Here is a tiny trained network, its code and every weight. The questions are about switching its units off for an input and a class, where a switched-off unit gives its printed mean instead of its output.

import numpy as np


def w(rows, s, z=0):
    codes = np.array(rows[::2]) - 128.0
    scale = np.full(codes.shape[1], s)
    scale[-1] = z or s
    return codes * scale


def norm(h):
    return h / np.sqrt((h * h).mean(-1, keepdims=True) + 1e-5)


def f(y):
    return np.maximum(y, 0)


def log_softmax(a):
    a = a - a.max(-1, keepdims=True)
    return a - np.log(np.exp(a).sum(-1, keepdims=True))


def net(x, mask):
    res = np.array(x, float).reshape(1, 6) / 4 @ E
    u = 0
    for l in range(3):
        y = f(norm(res) @ A[l][:, :-1].T + A[l][:, -1])
        res = res + np.where(mask[u : u + 7], y, B[l][:, -1]) @ B[l][:, :-1]
        u += 7
    return log_softmax(norm(res)[-1] @ U[:, :-1].T + U[:, -1])


A, B = {}, {}
E = w([
[58,162,160,49,109,67],'x0',
[127,125,127,129,128,129],'x1',
[93,155,1,149,190,122],'x2',
[82,94,130,101,94,238],'x3',
[126,130,131,128,129,129],'x4',
[125,143,135,130,130,135],'x5',
],0.0049)
A[0] = w([
[119,83,111,159,58,186,35],'L0N0',
[65,195,122,29,84,85,168],'L0N1',
[82,64,107,151,178,107,252],'L0N2',
[108,68,203,113,119,203,122],'L0N3',
[194,178,173,68,73,132,143],'L0N4',
[28,60,93,8,176,254,11],'L0N5',
[29,81,122,128,91,176,122],'L0N6',
],0.0049,0.0027)
B[0] = w([
[169,97,113,80,172,118,178],'L0N0',
[150,79,56,65,51,2,253],'L0N1',
[150,213,138,142,171,200,235],'L0N2',
[149,228,89,73,71,111,240],'L0N3',
[212,90,111,124,160,45,211],'L0N4',
[56,95,126,198,157,145,226],'L0N5',
[161,83,199,161,104,203,207],'L0N6',
],0.0053,0.0033)
A[1] = w([
[2,147,57,92,98,83,121],'L1N0',
[131,48,150,74,47,74,98],'L1N1',
[143,186,181,121,119,216,88],'L1N2',
[182,104,99,220,97,86,135],'L1N3',
[255,130,237,180,59,139,41],'L1N4',
[17,111,127,21,69,128,3],'L1N5',
[153,120,59,66,35,203,99],'L1N6',
],0.0064,0.0018)
B[1] = w([
[34,131,188,69,249,177,211],'L1N0',
[140,198,131,201,55,198,228],'L1N1',
[227,68,80,67,196,66,181],'L1N2',
[42,158,237,133,186,135,200],'L1N3',
[49,25,106,111,223,138,254],'L1N4',
[150,122,200,254,107,161,191],'L1N5',
[223,121,250,56,110,170,210],'L1N6',
],0.005)
A[2] = w([
[130,94,171,83,156,46,115],'L2N0',
[190,118,159,150,121,46,9],'L2N1',
[138,140,136,138,191,187,133],'L2N2',
[173,106,145,207,118,254,29],'L2N3',
[91,204,65,176,193,133,12],'L2N4',
[137,107,109,140,194,87,89],'L2N5',
[84,43,171,102,122,158,180],'L2N6',
],0.0077,0.0016)
B[2] = w([
[65,126,40,91,106,134,221],'L2N0',
[116,3,67,255,51,174,170],'L2N1',
[135,107,77,167,101,151,240],'L2N2',
[99,158,86,72,83,59,253],'L2N3',
[211,105,177,111,58,93,234],'L2N4',
[81,223,194,136,171,162,203],'L2N5',
[137,158,157,166,204,113,242],'L2N6',
],0.0064,0.005)
U = w([
[47,112,185,176,231,172,253],'0',
[92,68,89,165,28,55,107],'1',
[245,57,164,51,177,177,55],'2',
[149,126,246,109,45,135,128],'3',
[231,208,126,212,149,87,131],'4',
[81,234,121,63,164,51,33],'5',
[160,134,9,109,92,187,139],'6',
],0.013,0.0022)

Each question gives the input, the list of numbers given to net, and the class t.
The units are the neurons (one row each of A and B). Each row of codes is followed by its name. A weight is (code - 128) times the scale printed after its matrix; where a second scale follows, it is the last column's (A, B and U).
mask holds one flag per neuron, layer by layer. A switched-off neuron (its flag False) gives its mean, the last column of its row in B, instead of its output. The means were averaged over made-up inputs and are rounded, as every weight is.
A unit's drop is (log p(t) with every unit on - log p(t) with that unit switched off) / (log p(t) with every unit on - log p(t) with every unit switched off).
The circuit of an input: a set's keep is (log p(t) with only the set's units on - log p(t) with every unit switched off) / (log p(t) with every unit on - log p(t) with every unit switched off). Starting from the 12 units with the biggest drops (on a tie, the unit counted first), units are removed one at a time, each time the one whose removal leaves the highest keep (on an exact tie, the one counted first), for as long as the keep stays at least 0.8.
units of the circuit, in order: the units of the circuit, biggest drop first
most important unit: the unit with the biggest drop
top k neurons: the k neurons with the biggest drops, biggest first
k most important neurons of layer l: the k neurons of layer l with the biggest drops, biggest first
input [-2,5,-2,2,3,-1], class 2: top 3 neurons -> (L0N3, L1N6, L0N1)
input [5,-1,-6,-1,-1,7], class 1: top 2 neurons -> (L0N4, L2N1)
input [0,2,-8,-7,4,-8], class 0: units of the circuit, in order -> (L1N4, L2N4)
input [5,-8,-2,-8,2,-8], class 1: units of the circuit, in order -> (L2N1)
input [0,1,6,-3,5,-7], class 4: 4 most important neurons of layer 2 -> (L2N4, L2N3, L2N0, L2N2)
input [4,7,-8,0,3,8], class 1: top 2 neurons -> (L0N4, L2N1)
input [1,7,0,1,1,-6], class 3: 2 most important neurons of layer 1 -> (L1N4, L1N6)
input [0,0,-2,6,-1,-5], class 2: 2 most important neurons of layer 0 -> (L0N1, L0N6)
input [-1,2,8,-4,7,6], class 4: top 4 neurons -> (L2N4, L1N4, L0N1, L2N3)
input [8,-8,-1,-2,2,-5], class 1: units of the circuit, in order -> (L0N1, L2N1)
input [-1,3,2,4,-6,4], class 6: top 3 neurons -> (L0N5, L1N4, L2N3)
input [-1,-3,-7,4,3,-8], class 2: top 2 neurons -> (L1N4, L0N1)
input [8,-6,0,-8,7,2], class 1: top 3 neurons -> (L2N1, L0N1, L1N4)
input [-4,0,-7,4,-7,-6], class 2: most important unit -> L1N4
input [4,4,-5,0,-4,3], class 1: top 2 neurons -> (L0N4, L2N1)
input [-6,-3,0,-2,-2,-8], class 0: top 2 neurons -> (L1N3, L1N1)
input [-1,6,0,3,-7,-8], class 2: top 3 neurons -> (L1N2, L0N3, L1N6)
input [0,6,-4,1,-4,1], class 2: 3 most important neurons of layer 0 -> (L0N3, L0N1, L0N5)
input [-1,0,0,6,-5,3], class 2: 2 most important neurons of layer 1 -> (L1N6, L1N2)
input [-1,-1,-6,-7,-6,-6], class 0: most important unit -> L1N4
input [-3,4,5,-1,6,-5], class 4: top 3 neurons -> (L2N4, L2N0, L1N1)
input [-1,2,-4,7,-2,0], class 2: top 2 neurons -> (L1N2, L0N1)
input [1,-8,-5,-6,-8,2], class 1: top 2 neurons -> (L2N1, L1N0)
input [0,3,-2,-7,-6,0], class 0: 2 most important neurons of layer 0 -> (L0N1, L0N3)
input [1,2,-4,-3,7,8], class 1: top 2 neurons -> (L1N0, L2N1)
input [-1,-4,-8,8,-4,-7], class 2: 3 most important neurons of layer 1 -> (L1N2, L1N4, L1N3)
input [-2,-3,-2,3,-3,8], class 2: most important unit -> L0N3
